Below is a small trained network, with its code and all its weights. Each question gives an input and a target symbol and asks what happens when units are switched off, that is, made to give their printed mean instead of their output.

import numpy as np


def w(rows, s, z=0):
    codes = np.array(rows[::2]) - 128.0
    scale = np.full(codes.shape[1], s)
    scale[-1] = z or s
    return codes * scale


def f(y):
    return y / 2 * (1 + np.tanh(0.7978845608 * (y + 0.044715 * y**3)))


def softmax(a):
    e = np.exp(a - a.max(-1, keepdims=True))
    return e / e.sum(-1, keepdims=True)


def log_softmax(a):
    a = a - a.max(-1, keepdims=True)
    return a - np.log(np.exp(a).sum(-1, keepdims=True))


def net(x, mask):
    ids = ['αβγδεζηλξπστφω'.index(c) for c in x.split()]
    T = len(ids)
    res = E[ids] + P[:T]
    u = 0
    for l in range(2):
        q, k, v = (res @ M[l].T for M in (Q, K, V))
        z = softmax(np.where(np.tri(T) > 0, q @ k.T / 4**0.5, -1e9)) @ v
        res = res + np.where(mask[u], z, O[l][:, -1]) @ O[l][:, :-1]
        u += 1
        y = f(res @ A[l][:, :-1].T + A[l][:, -1])
        res = res + np.where(mask[u : u + 4], y, B[l][:, -1]) @ B[l][:, :-1]
        u += 4
    return log_softmax(res[-1] @ U[:, :-1].T + U[:, -1])


Q, K, V, O, A, B = {}, {}, {}, {}, {}, {}
E = w([
[67,119,67,131,170,120,144],'α',
[125,111,151,152,159,156,100],'β',
[117,207,203,105,113,63,64],'γ',
[125,139,4,134,62,117,135],'δ',
[78,121,180,172,162,163,91],'ε',
[141,170,144,107,81,23,62],'ζ',
[197,195,113,170,106,38,108],'η',
[136,201,105,68,62,157,134],'λ',
[184,227,168,174,142,97,113],'ξ',
[131,176,125,209,114,32,122],'π',
[128,147,95,83,205,154,133],'σ',
[98,164,147,116,70,128,232],'τ',
[152,120,157,144,173,169,100],'φ',
[118,167,46,189,143,149,179],'ω',
],0.018)
P = w([
[130,167,133,187,94,110,3],'0',
[178,111,183,133,102,116,117],'1',
[140,146,144,138,131,121,86],'2',
[122,156,135,130,144,120,80],'3',
[153,128,178,107,117,102,177],'4',
[125,164,140,120,140,111,134],'5',
[114,172,128,115,152,110,124],'6',
[116,165,151,103,141,99,166],'7',
[113,176,123,108,163,100,147],'8',
],0.012)
Q[0] = w([
[161,157,140,133,123,118,179],'L0H1',
[116,67,128,95,92,168,168],'L0H1',
[125,143,132,123,139,129,178],'L0H1',
[153,183,149,141,129,4,110],'L0H1',
],0.015)
K[0] = w([
[189,139,111,124,144,114,182],'L0H1',
[186,28,199,151,103,115,112],'L0H1',
[145,77,134,139,140,131,175],'L0H1',
[48,153,22,3,152,149,255],'L0H1',
],0.0098)
V[0] = w([
[171,224,118,159,167,254,166],'L0H1',
[232,121,136,174,155,167,68],'L0H1',
[162,119,58,69,220,142,89],'L0H1',
[193,187,101,67,99,136,187],'L0H1',
],0.0068)
O[0] = w([
[109,185,124,149,82,255,136,203],'L0H1',
[95,107,125,191,85,160,71,152],'L0H1',
[188,178,96,108,163,199,83,96],'L0H1',
[128,108,126,101,62,137,131,255],'L0H1',
],0.0089,0.003)
A[0] = w([
[154,158,144,210,159,115,176,112],'L0N1',
[174,179,212,62,148,109,122,253],'L0N2',
[207,109,196,76,253,81,113,148],'L0N3',
[131,89,158,122,68,130,226,83],'L0N4',
],0.0061,0.0077)
B[0] = w([
[148,152,151,156,126,121,130,150],'L0N1',
[60,119,133,138,65,76,135,255],'L0N2',
[71,53,88,128,119,1,128,148],'L0N3',
[128,110,88,178,166,151,57,129],'L0N4',
],0.0094,0.0087)
Q[1] = w([
[117,62,99,115,187,156,2],'L1H1',
[102,18,137,112,197,199,171],'L1H1',
[100,215,70,218,32,74,94],'L1H1',
[85,61,164,96,90,152,206],'L1H1',
],0.013)
K[1] = w([
[105,156,108,179,116,105,3],'L1H1',
[176,106,180,201,104,116,85],'L1H1',
[114,173,49,95,122,133,191],'L1H1',
[193,59,166,132,56,109,174],'L1H1',
],0.016)
V[1] = w([
[57,92,153,62,104,178,90],'L1H1',
[193,73,2,53,86,107,78],'L1H1',
[190,191,189,71,22,104,104],'L1H1',
[77,177,219,58,216,71,54],'L1H1',
],0.0094)
O[1] = w([
[68,136,48,186,62,171,172,99],'L1H1',
[81,167,9,51,135,93,84,176],'L1H1',
[211,91,70,61,90,177,176,255],'L1H1',
[147,49,156,163,72,146,62,44],'L1H1',
],0.014,0.0082)
A[1] = w([
[92,170,175,50,57,53,115,88],'L1N1',
[210,48,230,249,53,134,126,1],'L1N2',
[142,164,66,67,3,206,166,18],'L1N3',
[155,60,182,146,118,90,215,140],'L1N4',
],0.0062,0.0066)
B[1] = w([
[179,89,61,207,199,254,157,208],'L1N1',
[34,94,36,29,219,223,185,195],'L1N2',
[139,78,206,206,193,74,156,248],'L1N3',
[15,213,207,54,59,87,112,180],'L1N4',
],0.006,0.015)
U = w([
[84,86,121,201,144,30,116,124],'α',
[121,119,112,168,143,150,111,150],'β',
[92,101,80,112,62,134,123,57],'γ',
[110,157,55,101,138,110,124,110],'δ',
[86,110,109,151,148,133,140,45],'ε',
[124,91,89,124,73,69,96,90],'ζ',
[221,160,146,59,97,122,76,208],'η',
[169,79,85,200,121,130,190,145],'λ',
[158,179,119,78,94,209,131,80],'ξ',
[123,83,161,90,181,53,130,90],'π',
[120,202,77,172,2,193,62,253],'σ',
[66,184,132,96,7,85,158,86],'τ',
[145,134,105,165,141,179,107,160],'φ',
[176,207,168,156,190,138,135,128],'ω',
],0.0055,0.0066)

Each question gives the input, a string of symbols that net reads in full, and the target symbol t.
The units are the heads (4 rows each of Q, K, V and O) and the neurons (one row each of A and B). Each row of codes is followed by its name. A weight is (code - 128) times the scale printed after its matrix; where a second scale follows, it is the last column's (O, A, B and U).
mask holds one flag per unit, layer by layer, with each layer's heads first. A switched-off unit (its flag False) gives its mean, the last column of its rows in O or B, instead of its output. The means were averaged over made-up inputs and are rounded, as every weight is.
A unit's drop is (log p(t) with every unit on - log p(t) with that unit switched off) / (log p(t) with every unit on - log p(t) with every unit switched off).
The circuit of an input: a set's keep is (log p(t) with only the set's units on - log p(t) with every unit switched off) / (log p(t) with every unit on - log p(t) with every unit switched off). Starting from all 10 units, units are removed one at a time, each time the one whose removal leaves the highest keep (on an exact tie, the one counted first), for as long as the keep stays at least 0.8.
units of the circuit, in order: the units of the circuit, biggest drop first
most important unit: the unit with the biggest drop
k most important neurons: the k neurons with the biggest drops, biggest first
top k neurons in layer l: the k neurons of layer l with the biggest drops, biggest first
drop of u: that unit's drop, to one decimal
input π ξ γ σ τ σ γ π, target σ: most important unit -> L0N4
input π φ γ η σ π λ φ η, target λ: units of the circuit, in order -> (L1N3 L1H1 L0H1)
input η π η ε τ τ π, target τ: units of the circuit, in order -> (L1H1 L1N4 L0H1)
input λ δ π β, target λ: 3 most important neurons -> (L1N3 L1N4 L0N2)
input π π σ π η η η π, target σ: 2 most important neurons -> (L1N3 L0N3)
input π η σ η β ξ, target σ: units of the circuit, in order -> (L1H1 L1N3)
input η η λ δ γ, target δ: units of the circuit, in order -> (L1H1 L0H1)
input γ η ε ξ α π π ξ, target α: units of the circuit, in order -> (L1H1 L0H1 L0N3)
input η λ η η σ α ω, target ω: units of the circuit, in order -> (L1H1 L0H1)
input ξ ω η λ φ λ ξ η β, target λ: units of the circuit, in order -> (L1H1 L0H1 L1N3)
input δ σ σ ζ φ γ, target σ: units of the circuit, in order -> (L1H1 L0H1)
input π τ ζ ε ζ, target τ: top 2 neurons in layer 1 -> (L1N4 L1N3)
input ε ζ λ π λ π, target λ: top 2 neurons in layer 1 -> (L1N3 L1N4)
input β φ τ η δ τ, target τ: units of the circuit, in order -> (L1H1 L1N4)
input η ξ ε σ λ σ ε, target σ: 3 most important neurons -> (L1N3 L0N4 L1N1)
input α π η π π η φ, target π: units of the circuit, in order -> (L1H1 L0H1 L0N3)
input η σ ξ γ φ φ η, target σ: top 2 neurons in layer 1 -> (L1N3 L1N2)
input η ζ α η ε ε, target η: units of the circuit, in order -> (L1H1 L0N2 L0H1 L1N3)
input π φ η η φ η α, target η: most important unit -> L0N2
input η ε ξ φ, target η: units of the circuit, in order -> (L1H1)
input ε η δ η η, target δ: top 2 neurons in layer 1 -> (L1N1 L1N3)
input π ξ α, target π: top 2 neurons in layer 1 -> (L1N2 L1N1)
input ζ λ π λ ζ φ, target λ: units of the circuit, in order -> (L1H1 L1N3)
input ε π η ω η σ η α γ, target α: top 2 neurons in layer 0 -> (L0N3 L0N2)
input η η ε ε π, target π: drop of L1N2 -> 0.2
input λ β β δ α λ ε π λ, target λ: drop of L1N3 -> 0.7
input δ λ η τ α, target λ: units of the circuit, in order -> (L1H1)
input α ε π δ φ β φ ξ, target δ: drop of L1H1 -> 0.9
